Below is a small trained network, with its code and all its weights. Each question gives an input and a target symbol and asks what happens when units are switched off, that is, made to give their printed mean instead of their output.

import numpy as np


def w(rows, s, z=0):
    codes = np.array(rows[::2]) - 128.0
    scale = np.full(codes.shape[1], s)
    scale[-1] = z or s
    return codes * scale


def norm(h):
    return h / np.sqrt((h * h).mean(-1, keepdims=True) + 1e-5)


def f(y):
    return y / 2 * (1 + np.tanh(0.7978845608 * (y + 0.044715 * y**3)))


def softmax(a):
    e = np.exp(a - a.max(-1, keepdims=True))
    return e / e.sum(-1, keepdims=True)


def log_softmax(a):
    a = a - a.max(-1, keepdims=True)
    return a - np.log(np.exp(a).sum(-1, keepdims=True))


def net(x, mask):
    ids = ['βγδηθλπτω'.index(c) for c in x.split()]
    T = len(ids)
    res = E[ids] + P[:T]
    r = norm(res)
    for j in range(3):
        rows = slice(3 * j, 3 * j + 3)
        q, k, v = (r @ M[0][rows].T for M in (Q, K, V))
        z = softmax(np.where(np.tri(T) > 0, q @ k.T / 3**0.5, -1e9)) @ v
        o = O[0][rows]
        res = res + np.where(mask[j], z, o[:, -1]) @ o[:, :-1]
    y = f(norm(res) @ A[0][:, :-1].T + A[0][:, -1])
    res = res + np.where(mask[3:15], y, B[0][:, -1]) @ B[0][:, :-1]
    return log_softmax(norm(res)[-1] @ U[:, :-1].T + U[:, -1])


Q, K, V, O, A, B = {}, {}, {}, {}, {}, {}
E = w([
[126,144,201,100],'β',
[132,121,115,100],'γ',
[119,151,168,74],'δ',
[145,102,197,95],'η',
[130,95,121,109],'θ',
[177,189,164,96],'λ',
[112,69,70,111],'π',
[250,87,105,212],'τ',
[143,85,172,94],'ω',
],0.022)
P = w([
[21,167,254,121],'0',
[162,105,185,76],'1',
[174,109,170,77],'2',
[174,109,152,86],'3',
[174,107,143,96],'4',
[182,114,135,97],'5',
[183,119,126,100],'6',
[190,118,121,102],'7',
[196,124,119,107],'8',
[202,126,114,109],'9',
],0.0079)
Q[0] = w([
[137,123,50,77],'h1',
[233,9,115,80],'h1',
[65,226,203,166],'h1',
[42,210,177,190],'h2',
[1,219,171,216],'h2',
[127,51,53,63],'h2',
[40,93,155,137],'h3',
[171,137,195,83],'h3',
[104,136,120,102],'h3',
],0.01)
K[0] = w([
[93,91,87,118],'h1',
[207,157,79,72],'h1',
[99,148,199,217],'h1',
[101,133,171,1],'h2',
[68,136,122,6],'h2',
[193,79,86,178],'h2',
[112,80,170,216],'h3',
[170,159,184,54],'h3',
[120,130,166,115],'h3',
],0.012)
V[0] = w([
[108,72,161,128],'h1',
[104,137,134,247],'h1',
[195,66,125,78],'h1',
[187,89,120,103],'h2',
[177,119,110,135],'h2',
[77,94,122,45],'h2',
[163,124,52,117],'h3',
[124,116,62,49],'h3',
[165,157,180,151],'h3',
],0.011)
O[0] = w([
[127,51,178,132,141],'h1',
[211,106,213,38,5],'h1',
[103,112,99,212,226],'h1',
[199,98,158,57,186],'h2',
[194,83,147,52,159],'h2',
[27,176,164,227,125],'h2',
[137,139,132,67,110],'h3',
[142,255,123,125,156],'h3',
[43,64,93,147,162],'h3',
],0.0098,0.011)
A[0] = w([
[121,192,76,159,27],'n1',
[183,128,248,38,90],'n2',
[83,151,234,84,180],'n3',
[146,199,242,174,29],'n4',
[162,81,192,215,81],'n5',
[137,221,152,39,51],'n6',
[62,90,234,178,111],'n7',
[39,166,237,154,253],'n8',
[180,200,219,174,84],'n9',
[170,143,230,42,89],'n10',
[222,108,163,100,203],'n11',
[133,201,104,206,61],'n12',
],0.013,0.0065)
B[0] = w([
[178,163,151,40,162],'n1',
[129,219,106,196,145],'n2',
[40,215,117,166,143],'n3',
[38,67,122,211,134],'n4',
[128,159,7,133,142],'n5',
[201,132,10,190,131],'n6',
[35,180,62,121,188],'n7',
[134,78,45,248,254],'n8',
[51,49,91,212,134],'n9',
[145,217,104,189,139],'n10',
[103,104,190,157,192],'n11',
[153,137,166,41,203],'n12',
],0.013,0.0092)
U = w([
[27,104,149,169,255],'β',
[205,137,10,141,57],'γ',
[94,215,151,32,237],'δ',
[122,99,199,140,129],'η',
[99,111,145,101,48],'θ',
[136,179,158,148,44],'λ',
[98,100,148,83,67],'π',
[138,97,170,139,60],'τ',
[128,97,178,131,107],'ω',
],0.012,0.0074)

Each question gives the input, a string of symbols that net reads in full, and the target symbol t.
The units are the heads (3 rows each of Q, K, V and O) and the neurons (one row each of A and B). Each row of codes is followed by its name. A weight is (code - 128) times the scale printed after its matrix; where a second scale follows, it is the last column's (O, A, B and U).
mask holds one flag per unit, heads first, then neurons. A switched-off unit (its flag False) gives its mean, the last column of its rows in O or B, instead of its output. The means were averaged over made-up inputs and are rounded, as every weight is.
A unit's drop is (log p(t) with every unit on - log p(t) with that unit switched off) / (log p(t) with every unit on - log p(t) with every unit switched off).
unit that matters most: the unit with the biggest drop
top k neurons: the k neurons with the biggest drops, biggest first
which heads matter: for each layer, one digit per head in row order, 1 if its drop is at least 0.15 and else 0, layers parted by /
drop of u: that unit's drop, to one decimal
input λ π λ η π γ λ, target δ: unit that matters most	n12
input λ π η γ β γ λ π θ γ, target δ: top 2 neurons	(n8 n12)
input γ π π π, target δ: which heads matter	001
input λ λ π π λ λ τ γ π δ, target γ: top 2 neurons	(n6 n12)
input δ λ θ λ λ η τ π λ, target η: which heads matter	011
input τ λ δ, target δ: which heads matter	110
input π λ γ τ γ, target γ: which heads matter	111
input τ λ γ η γ λ π γ γ θ, target γ: which heads matter	111
input π η π, target γ: which heads matter	001
input γ λ γ τ η, target η: which heads matter	010
input λ λ δ λ, target δ: which heads matter	101
input λ π θ δ δ π, target γ: which heads matter	101
input λ λ θ λ γ λ λ τ γ δ, target γ: top 3 neurons	(n6 n12 n1)
input τ γ γ, target γ: top 2 neurons	(n12 n7)
input λ η π π λ ω θ γ λ π, target δ: top neuron	(n8)
input λ γ λ π λ γ γ λ θ γ, target δ: drop of n8	0.7
input γ β τ γ γ π γ γ θ, target γ: drop of h1	0.5
